Below are the code and all the weights of a small trained network. Each question names an input and a class and asks about switching units off, where a switched-off unit gives its printed mean instead of its output.

import numpy as np


def w(rows, s, z=0):
    codes = np.array(rows[::2]) - 128.0
    scale = np.full(codes.shape[1], s)
    scale[-1] = z or s
    return codes * scale


def f(y):
    return y / 2 * (1 + np.tanh(0.7978845608 * (y + 0.044715 * y**3)))


def log_softmax(a):
    a = a - a.max(-1, keepdims=True)
    return a - np.log(np.exp(a).sum(-1, keepdims=True))


def net(x, mask):
    res = np.array(x, float).reshape(1, 7) / 4 @ E
    y = f(res @ A[0][:, :-1].T + A[0][:, -1])
    res = res + np.where(mask, y, B[0][:, -1]) @ B[0][:, :-1]
    return log_softmax(res[-1] @ U[:, :-1].T + U[:, -1])


A, B = {}, {}
E = w([
[109,104,205,83,163,123,131,180,68],'x0',
[85,43,131,176,221,101,144,30,149],'x1',
[184,113,114,209,60,9,205,112,206],'x2',
[142,88,180,161,138,146,155,198,141],'x3',
[82,218,86,136,115,125,194,97,30],'x4',
[200,59,84,197,166,30,154,153,160],'x5',
[179,133,158,190,74,48,112,244,2],'x6',
],0.0092)
A[0] = w([
[208,100,215,68,106,191,95,151,111,240],'neuron 0',
[100,228,80,85,107,223,109,168,83,157],'neuron 1',
[223,41,232,86,67,85,59,128,21,152],'neuron 2',
[50,93,246,128,172,173,200,114,84,108],'neuron 3',
[116,213,155,72,110,166,133,173,142,4],'neuron 4',
[139,131,118,187,111,253,230,197,227,185],'neuron 5',
[133,242,79,120,26,212,102,78,30,189],'neuron 6',
],0.0063,0.0039)
B[0] = w([
[95,140,110,86,117,182,52,184,154,200],'neuron 0',
[156,171,132,75,78,176,120,93,103,225],'neuron 1',
[185,156,164,126,147,244,134,166,200,194],'neuron 2',
[83,89,207,151,169,135,116,109,110,188],'neuron 3',
[89,191,156,119,95,116,93,132,153,163],'neuron 4',
[189,124,196,32,27,11,100,54,226,180],'neuron 5',
[105,161,80,136,65,136,195,115,84,244],'neuron 6',
],0.011)
U = w([
[209,156,184,150,90,188,96,245,129,154],'0',
[178,101,116,102,179,157,96,103,148,64],'1',
[205,125,100,202,91,88,175,86,166,215],'2',
[151,136,178,54,113,138,72,133,142,2],'3',
[120,206,80,54,78,214,139,139,34,127],'4',
[84,104,179,119,196,200,135,112,75,184],'5',
],0.011,0.0042)

Each question gives the input, the list of numbers given to net, and the class t.
The units are the neurons (one row each of A and B). Each row of codes is followed by its name. A weight is (code - 128) times the scale printed after its matrix; where a second scale follows, it is the last column's (A, B and U).
mask holds one flag per neuron, in row order. A switched-off neuron (its flag False) gives its mean, the last column of its row in B, instead of its output. The means were averaged over made-up inputs and are rounded, as every weight is.
A unit's drop is (log p(t) with every unit on - log p(t) with that unit switched off) / (log p(t) with every unit on - log p(t) with every unit switched off).
The circuit of an input: a set's keep is (log p(t) with only the set's units on - log p(t) with every unit switched off) / (log p(t) with every unit on - log p(t) with every unit switched off). Starting from all 7 units, units are removed one at a time, each time the one whose removal leaves the highest keep (on an exact tie, the one counted first), for as long as the keep stays at least 0.8.
circuit, biggest first: the units of the circuit, biggest drop first
k most important neurons: the k neurons with the biggest drops, biggest first
drop when u is switched off: that unit's drop, to one decimal
input [7,1,-5,2,7,2,-4], class 5: circuit, biggest first => neuron 3
input [3,5,-3,-6,-7,-1,2], class 5: 2 most important neurons => neuron 5; neuron 1
input [5,-8,6,0,1,3,-5], class 2: circuit, biggest first => neuron 1; neuron 2
input [5,7,0,-8,-4,-6,5], class 5: 2 most important neurons => neuron 5; neuron 3
input [-4,-1,4,6,7,-2,2], class 2: circuit, biggest first => neuron 0; neuron 5
input [-1,-5,-5,3,2,7,-7], class 3: 2 most important neurons => neuron 5; neuron 6
input [-6,5,-5,3,4,5,4], class 2: 2 most important neurons => neuron 0; neuron 3
input [4,6,-4,-6,-2,6,6], class 0: 2 most important neurons => neuron 2; neuron 3
input [8,-5,-6,-4,-2,2,5], class 0: drop when neuron 2 is switched off => 3.7
input [0,8,-4,8,6,-6,2], class 5: drop when neuron 3 is switched off => 0.8
input [-4,-5,4,7,-6,-6,-6], class 3: drop when neuron 4 is switched off => 0.0
